Each row has a class, written after it.
[-30  27   1  16 -40 -17 -20 -15 -44 -28 -15 -31  20  17 -35 -21  22  -6
 -25   6  -5  40  -9  19  -6  -9  15 -24 -55   1 -29 -15   3   4]	U
[  2  37  32   9 -24 -25   1  -3 -24   3 -35  19 -20 -73   6 -48 -12 -30
   5  66 -11 -32  83  17 -18 -24 -20   5 -13  16 -59  11   0   3]	Y
[-26   8  36   0   9  24  14 -11   7  -8  19 -22 -16 -29  14 -11  16   4
  -1  56 -16  -7 -43 -29  16  15 -12 -20  44  11  13   2 -33 -18]	L
[ -1  12  14  30  20 -24 -44 -63 -84  11  13  -6  15   0 -20  43 -18   6
 -13   3  18  53  21  -4 -27   7  -6 -48 -73 -13  13 -21  10 -10]	M
[  7  20 -16  -1 -21 -13 -18 -12  28   8 -23  -8  14   1 -25 -36  10 -11
 -22   7 -13   8 -20  34  28  -6   7  11  15  27 -27  26   5  31]	W
[-16  26 -27  12  38   8  33  -2   2  12  39  -2 -29   7  37  15  33  43
 -14 -24  13 -17 -24  -9  59 -34  -7  57  21  25  49  17 -27  -1]	X
[-32  38 -24 -22   2  41 -39  75  16  -6  40  12 -30  40   9  20 -16  51
  16 -66  20   1 -91 -10  60   1  -2  37 -13 -15  44   1  -4  -9]	L
[  6  18  -4  -9 -27   1 -19  -2  -9 -13  -4  24 -19   9   3  12  11 -22
  -5  13   0  13   3  13  16   0  -2   9   3 -18   0  -4  -6  11]	Y
[  1  15   6 -24   6 -40   6 -42 -15 -16 -39 -37  -6  -2 -11  -1  15 -29
  -3  36  30  13   3 -13   7  15 -15 -11 -22  19 -11  33   8 -25]	D
[  5  22   0   0 -20   0   3   7 -10  -5 -22 -14  23  19 -29 -17  12 -10
 -22  -4  -7  15 -16  21 -25  -5  25  -3 -46  11 -48  -9  16  26]	W
[ -8  32 -25  26  11   6 -30  -8 -36 -18  36 -38 -16  23   9 -36  -5  24
   3   4  34  33   5 -21  23 -11   5  37 -17  13   5 -10   9  -1]	U
[ 34  17 -10  35  -4 -15  14  15  -2  -5 -26  36 -29  32  38  36 -47  -6
  32 -41  -6 -57  51  -9  -7   8 -22  -4  16 -46  51  -3   9 -14]	D
[-22  18   6 -33 -46  30 -31  25  28 -18  22 -18 -32  -6   7 -43   6 -12
  -2   4  -8  29 -56 -14  24 -23   8  11  16   4  10   4  -1  13]	L
[ -9  32   7  48   2  -6 -16  43 -26  15  17  23  21   0  -5  35  -5  -9
 -11 -40  -8  -9  31 -13  20 -39  -3 104  81  11 -38 -23  21  18]	R
[  5  59  20  22   9  27 -27  14 -54  -3  12   1   9  21 -18 -28 -35  29
  18 -22   4 -14   0  15   0  -7   6 -14  -7 -27  11 -37  -2  12]	H
[  6  22   1  13  -7  -2 -26  40 -41  -5 -32  40  20   0  11 -57 -67 -27
  37 -33 -18 -11  53  -2  22   2   0  -4  42 -30  14 -46  -6 -43]	T
[ -7  44  19  16   8  32 -92   6 -58  -3 -25  22  18  40  12 -53 -35  -7
  -5  10   4  26  -4   8  36  13  -5  15  31 -21  -1 -45 -53 -34]	T
[  13  -35   -5  -31  -33   25  -32   10   13   -5   30  -68    3   -4
   -8 -106    0  -14  -15   20   29   76  -60  -25   -2   -1   25   -4
  -46   18  -50    4   11  -22]	R
[-22  27  21  20  -8   8 -57 -34 -64  -7 -23 -19 -15  -4 -29   5   5  14
 -46  27   8  26  -2   3 -15   5  -3  -7 -34  -6 -31 -11 -22  -7]	X
[ -4   7 -26 -15 -32 -36  55  11   9 -20  -1  14 -88 -16  16  51  12  29
  35  52   1 -73 -17 -11  21 -13 -22   8  36 -29   7  26   4  -4]	Y
[  6  -8 -24  -3 -43  23  -5  54  12   1 -13  20  17  26 -22 -12 -19  12
 -16 -49  -7   2 -23 -24 -30  15  14  -9 -13 -38 -22 -17  25  13]	V
[ 23  26   2 -45  -9  -1  54  11  52   3   0  -1 -11 -42  -5 -33   2 -27
  39  10   7 -30 -12  30 -13 -29  12  51  45  15 -28  45  49  11]	H
[-20  58   6 -42  27   8 -26  40  19   0  67 -37 -23  21 -15  40  17   9
  39  48  26 -10 -52  -9  75 -44   7  75  66  20 -40  14  21  -8]	X
[ -2  18   0 -15   7  -9  53 -23 -15  16 -13  -6  32   3  -7  -6  17 -14
 -52 -17   8  27 -15  16 -40   3  18 -38 -79  25 -19   5   9  18]	M
[ 15  19 -37  57  17 -54  77 -53  -8  22  -2  46  18  30  36  32  44   3
  -8 -15 -30 -16 -14   5  37 -26 -21 -10  78  17  51  14  21  29]	M
[-13 -12  21  -1  14  -2  23   4  10  12 -13   1   7 -50   3  -1  -2  -6
   6  -6  17 -28  21  14  12  -6 -22  49  10  31 -48  42  15 -29]	D
[-18  32   8 -11 -51  19 -27  38 -13 -10 -62  48   6  -2  19 -43 -13 -23
   0  -5 -33 -10  -2  18   0 -26   1  30  34  -5 -29 -25  -5  -5]	T
[ -1  10  43 -25 -12  14 -85  37 -32  -4 -11 -30  12 -21 -37 -51 -72 -33
   7  29  10  21  24  -4 -19  33   0 -18 -28 -30 -62 -28 -13 -40]	R
[-31  14   0 -13 -47 -12 -24  -1 -19 -29  20 -62 -21 -12 -28 -15   8 -13
 -23  19   9  33   5  -8 -16 -31  28  22 -71  15 -31   5   5 -13]	U
[-15  18  12 -36 -18  -3  -8 -17   4 -14  -4 -28 -35 -22 -10   7  13   1
   6  67 -10 -14 -15  -2  -1 -10  -5 -26  19  -9  -7   3 -11   7]	X
[ -8  28  -1 -18 -31   2 -51   2  -8 -16 -21 -23 -11  30 -18 -31   3  -9
 -22   4   0  40 -10   5   9 -18  11   4 -40   7 -25  -8   8  39]	W
[-12  14  11 -23  -5  18  -7 -18 -15 -19   5 -31   9  24 -19 -57  21  11
 -21  -7   7  23 -33  20  11  -1   6 -18 -22  11  12   5   2  13]	H
[ 12  37  -4  -1  -6  -6  -9 -24 -25  -1  -6   5  15 -15 -11 -14  28 -18
  -9  13  -3   1   5  41 -20 -17  10  25  13   7 -16   2  -1  18]	X
[ 17  65  21  32   4 -23  33 -29 -51  18 -40  20  48 -66 -45  -3 -17 -43
 -10  20   1   8  47  34 -16  23  12 -40 -15  16 -45 -12  10   6]	Y
[ 24  28   9  24  11 -30  19   9  12  17 -25   6  18 -26 -20  33 -29 -28
  27   4 -10 -11  38   2 -21  -2   9   7 -12  12 -39   9  52  -5]	W
[ 11  39   8  -5  -3  18  19  40  -1   4   5  18   2   4 -15  14 -17 -21
  13   0  21  10   4   4  12   5  13  10  10 -17 -52 -18  26  15]	Y
[  6  32  -4 -13  -7  10   0 -13   5   9 -25 -32  37   0 -42 -52  28 -29
 -43  13  17  61 -42  13  12  -1  35  24   2  38 -74   1   4  42]	W
[  4  -5 -30 -27  15  23  65  10  21  18  27  25  35  21  18 -24  10   7
 -14 -53  -2   3 -43  26  18   5  10 -22  14   4  24  -5   1  35]	M
[  8  14  13  -7  -2 -17  -4  37  19   3  -2 -26  24  15 -27 -27 -24 -13
  -2  28  -7 -20  16 -10  -5  20  -5 -30  23  -5 -31 -12  13   5]	R
[-19  37  22 -14 -13   8  14 -23 -32 -18 -17  -6  10 -15 -25 -34  16 -11
 -10 -17  -4  17  -6  28   8 -24   3   7  26  11  -4  -6  17  37]	H
[  1  58   9  11 -14  -5 -24 -37 -29 -17  16 -22   3  12 -12 -22  37 -17
 -12  39  -1  35 -21 -10   2 -12   6  -5  54  10  22 -18   1  49]	L
[-14  73  11   6  21   2   6   4  -7  18  -6  -8 -13   9   4   2  -9   7
   3  12  38  19 -13  -2  47 -37   2  47  39  22 -19  -5   4   8]	T
[-10   6  -2  -4 -45  67 -11  11   0 -16  40  -7   3  19  29 -75  31   0
 -16 -33  -2  15 -45  25  54 -60   9  65  79  27 -25 -11  -2  54]	D
[-37   9  24 -17 -19  34 -10   1 -15  -5   3   4   2 -18   3  -4   6 -12
 -22 -22 -10  36  -9 -17  25 -20  -4  20  18 -10  -1 -17 -21  17]	V
[ -7 -26 -10 -21  10  22 -71  45 -24  -1  38  -5 -23 -16 -12   3 -29  23
  17 -19  30   3  10 -14  -7   3   6  65 -38 -23 -27   0   0 -57]	X
[ 18   1  28  21  20  39 -21  -8 -21   0  30 -38  20  47 -15 -23 -23  16
  -6   8  32  12  10  -4  -2  28  -1 -48  -2 -25 -13 -34 -13  17]	D
[  7   8  -7  45  36   1  11  -8  -2  25  42  -1 -36 -15  25  55   8  39
  19   5  22  -8  -3 -24  18 -32  -8  54  15   1   7  14   6 -21]	X
[-11  -2   9 -17  -2  19 -15  17   0 -11  37 -42 -15   5   1 -11  -3   0
 -14  10  14  11 -19 -20   9  -6   2  40  15  19 -21   0  10  -4]	R
[  4  32  37  25  20 -34  41   0 -17   5 -43  -4  25 -21 -28  33 -33 -26
  25  10   8 -32  62  -5  -9  16 -21 -33  24   2 -45   1  46  -9]	D
[ -10    7    3   12  -21  -44  -34  -43  -44   10  -34  -25    3  -45
  -50  -18    8   35  -33    3    8   12   32    1  -54   -9   -2  -40
 -114    0   17    9  -13    3]	H
[-16  -2  -1 -17 -38 -12 -14  54   4 -12  14  -5 -29  -7 -28 -60 -19  33
  36  -9  -6 -55  -2  15  26 -41  -9  29  34 -17 -32  17  29  -6]	H
[-33  29   4 -13 -12  21 -26  11 -51 -10 -12  -5   5 -30 -44 -38  -7  13
 -26 -45  19  16 -15  10  11 -16  11  67   6  20 -40   2  17   6]	H
[ -2  17  -5  14 -36 -31   3 -10  19  10 -28  -6 -26   6 -11  14  30  -2
 -22  -7   1  23 -12  20   3 -51   8  34 -40   7 -35  25  14  37]	W
[ -2  34 -14  -9 -19 -42  36 -42 -22 -19 -19 -32 -14 -13 -19  -5  20  -9
   0  36 -16  -2   2  -9   7 -11   4 -68  14   3  32  -6  12  20]	X
[ -8  43 -20 -14 -26  12  14  -4  -5 -25   7 -21 -23 -30  24 -58  -2 -18
  12  27  -6 -10 -10   5  14 -22  13  42  30  20  -3   5 -11  -1]	U
[-15  17  -7 -29 -24 -18   9 -54 -55 -13 -26 -11   5 -17 -16 -41  12 -25
 -51   8  -1  22 -16  25 -15  -1   8 -23 -22  20 -12   8  -8  16]	M
[  5  13 -10   4  11  11  20  -3 -44 -18  26 -19   3  28 -21 -55  14  26
  11 -31  33  15  -7   2   6 -15   8  22  28  -3  -5 -17  41  33]	H
[-25  22  -9  26 -33 -62  13 -31 -50  -9 -39  33 -28 -38 -29  73   8  34
  18 -52 -16 -18  46   8 -19 -45 -22  -4 -13 -29  60  -5  38  39]	H
[ -5   9  32  12  30   7  78 -53  -9  -5 -43  -4  -1 -17   4 -32  20 -11
  -6  -6  17  31 -11   7   7  13 -18 -17  27  16 -11  23  33   7]	H
[-36  33  26 -17   8  23 -16  -2 -27 -13 -24 -21  -6  21  -3 -21   0 -15
 -33  15  26  45 -19 -21  34  -1   5  32  24  24 -32 -17  -9 -16]	T
[ -3  29   3 -12  12 -25   1 -52 -13  -9 -20 -10 -24 -38  16   7  30 -33
   1  62  -8  -1   0 -10  17 -10 -11  33  45  27   3  31  -8 -28]	X
[-38  -4 -13   1 -14  34 -28  28  -8  18  34 -18  24  -2 -12 -11  31  37
 -50 -48   9  49 -81  -8  53 -25  13  53 -10  25 -15 -14 -37  13]	R
[-17  54  -1  12   7 -25  -4 -32 -90 -12  -7 -19  19   5 -40   9  29  17
  11   9  14  32 -26  15  10 -15   6 -36 -31  -5 -11 -28  13   6]	X
[ -2   6  26  12  39 -41  33 -25 -10  20  -7 -21 -12 -24   7  51  -7 -32
 -42  54  13  -7  55 -60 -51   2  -4  32 -32  47 -53  35  32 -43]	M
[-20  21  21 -33   2  60 -88  58   9  -8  56 -38  -7  18 -18 -62 -19  21
 -15  30  20   0 -51 -12  14  21   9  32   0   9 -33  -2 -27 -17]	L
[-30   4  23  16  27 -26  56 -27 -28   2 -10 -55  45 -59 -57   4   8 -24
 -41  13  26  37  46  -9 -33  27  22  -7 -59  38 -62   6   7 -27]	U
[ -9  51   4   2  -9   2 -60 -26 -48 -15   4 -22   5  20 -10  -2  27 -13
 -24  25  -1  41  -7  -7   9 -26  11  18  -7  19  -7 -16   3   9]	X
[ -24   -7    0    1  -52   51  -46   51   30   -5   44   -8  -16   51
    0  -19   41   51  -27  -12   -3   22 -104    1   -2  -24   11    8
  -35  -12  -16   -5   -9   21]	L
[ 12   7 -41   1 -51 -31   4  21  15   7  12   1 -14 -17 -23  -2  -5  23
   1 -10  -9 -49 -11  -2 -19 -25   9  23  -1 -13   1  29  21   1]	V
[-11  32 -36  15  -9 -10  15  20 -25 -26  -8  -5  -9  21   6  -2 -20  18
  23 -18  -2 -12 -16 -14  12  14   4 -12 -22 -13  22 -12  14 -26]	U
